Small tables with named rows and columns. After each table, cells are looked up by row and column.

kepudu:
,nad,sogof,gosir,sosi
bof,-0.069,0.384,0.695,-0.101
lag,0.351,-0.647,0.228,-0.285
dorite,-0.459,0.171,-0.078,0.391
zedafe,-0.151,-0.108,0.102,0.171
kofe,0.039,-0.138,0.038,0.143
pemosev,0.858,-0.359,0.053,-0.560
sez,0.044,-0.839,-0.273,-0.657
bisavum,0.319,-0.822,0.944,-0.092

sogof of kofe is -0.138
sosi of dorite is 0.391
nad of dorite is -0.459
gosir of sez is -0.273
sogof of pemosev is -0.359
gosir of zedafe is 0.102
gosir of lag is 0.228
sosi of zedafe is 0.171
sogof of dorite is 0.171
sosi of kofe is 0.143
nad of bisavum is 0.319
sosi of bisavum is -0.092
gosir of bof is 0.695

kure =
          tik   fup  reninak  vulik
rel      -0.5   0.8      0.1   -0.7
kenosaz   0.6  -0.4     -0.5   -0.7
foz       0.8   0.9      0.4   -0.6
godereb  -0.3   0.6      0.5    0.7
situs    -0.9  -0.1      0.5   -0.2

What is the vulik of rel in kure? -0.7
What is the tik of kenosaz in kure? 0.6
What is the reninak of foz in kure? 0.4
What is the reninak of rel in kure? 0.1
What is the tik of godereb in kure? -0.3
What is the reninak of kenosaz in kure? -0.5
What is the reninak of situs in kure? 0.5
What is the fup of foz in kure? 0.9
What is the fup of kenosaz in kure? -0.4
What is the fup of situs in kure? -0.1
What is the vulik of godereb in kure? 0.7
What is the vulik of situs in kure? -0.2
Which row has the largest vulik? godereb

Table zaval
         vuledo  nobuvo  beradu  bot
bal         213     219     192  203
bidasi       78     112     135  152
losiza      149     153     155  157
renop        19      71     107  166
gozeged     169     144     156  158
dofadad     142     141     199  220
lup         112     139     165  167

What is the beradu of renop in zaval? 107
What is the beradu of bal in zaval? 192
What is the vuledo of renop in zaval? 19
What is the nobuvo of dofadad in zaval? 141
What is the vuledo of losiza in zaval? 149
What is the nobuvo of losiza in zaval? 153
What is the nobuvo of renop in zaval? 71
What is the bot of dofadad in zaval? 220
What is the vuledo of bal in zaval? 213
What is the nobuvo of bidasi in zaval? 112
What is the bot of bidasi in zaval? 152
What is the nobuvo of gozeged in zaval? 144
What is the nobuvo of lup in zaval? 139
Which row has the largest bot? dofadad

keb =
|  | vibova | bikofop | fudom | dopofuv |
|---|---|---|---|---|
| duz | -0.108 | -0.006 | 0.431 | 0.608 |
| rus | -0.108 | 0.111 | 0.570 | 0.293 |
| mamu | -0.339 | -0.006 | 0.639 | -0.180 |
| budot | 0.354 | 0.345 | 0.570 | -0.654 |

What is the fudom of mamu in keb?
0.639
What is the dopofuv of mamu in keb?
-0.180
What is the bikofop of rus in keb?
0.111
What is the vibova of mamu in keb?
-0.339
What is the dopofuv of duz in keb?
0.608
What is the vibova of rus in keb?
-0.108
What is the fudom of rus in keb?
0.570
What is the dopofuv of rus in keb?
0.293
What is the bikofop of duz in keb?
-0.006
What is the bikofop of mamu in keb?
-0.006
What is the dopofuv of budot in keb?
-0.654
What is the vibova of duz in keb?
-0.108
What is the bikofop of budot in keb?
0.345
What is the fudom of budot in keb?
0.570

kas =
        ruta  revisa  sud  tifeviv
zolum     36      33   52       45
bezi      39      45   60       26
zaka      31      41   44       31
gekepa    40      34   14       53
tak       49      59   31       28
saguse    25      44   63       38
zam       37      53   59       47
natebu    33      34   51       45
mok       42      44   33       25
vafe      19      42   77       45

tak, revisa -> 59
saguse, sud -> 63
natebu, revisa -> 34
saguse, tifeviv -> 38
zam, tifeviv -> 47
gekepa, sud -> 14
zolum, ruta -> 36
zam, ruta -> 37
zam, revisa -> 53
zaka, sud -> 44
bezi, tifeviv -> 26
vafe, revisa -> 42
saguse, revisa -> 44
gekepa, revisa -> 34
zolum, revisa -> 33

bep
|  | sok | dekur |
|---|---|---|
| donifi | 196 | 62 |
| napu | 174 | 82 |
| pasedi | 190 | 74 |
| pigos | 186 | 73 |
| dizodam | 170 | 80 |
| viraf | 89 | 104 |
| kon | 198 | 60 |
| vep | 194 | 68 |
| saz | 33 | 68 |
| pigile | 197 | 63 |
| lub | 27 | 65 |
| gov | 189 | 76 |

dekur of donifi is 62
dekur of viraf is 104
dekur of napu is 82
sok of saz is 33
sok of vep is 194
sok of dizodam is 170
dekur of dizodam is 80
sok of pigile is 197
sok of pigos is 186
dekur of pigile is 63

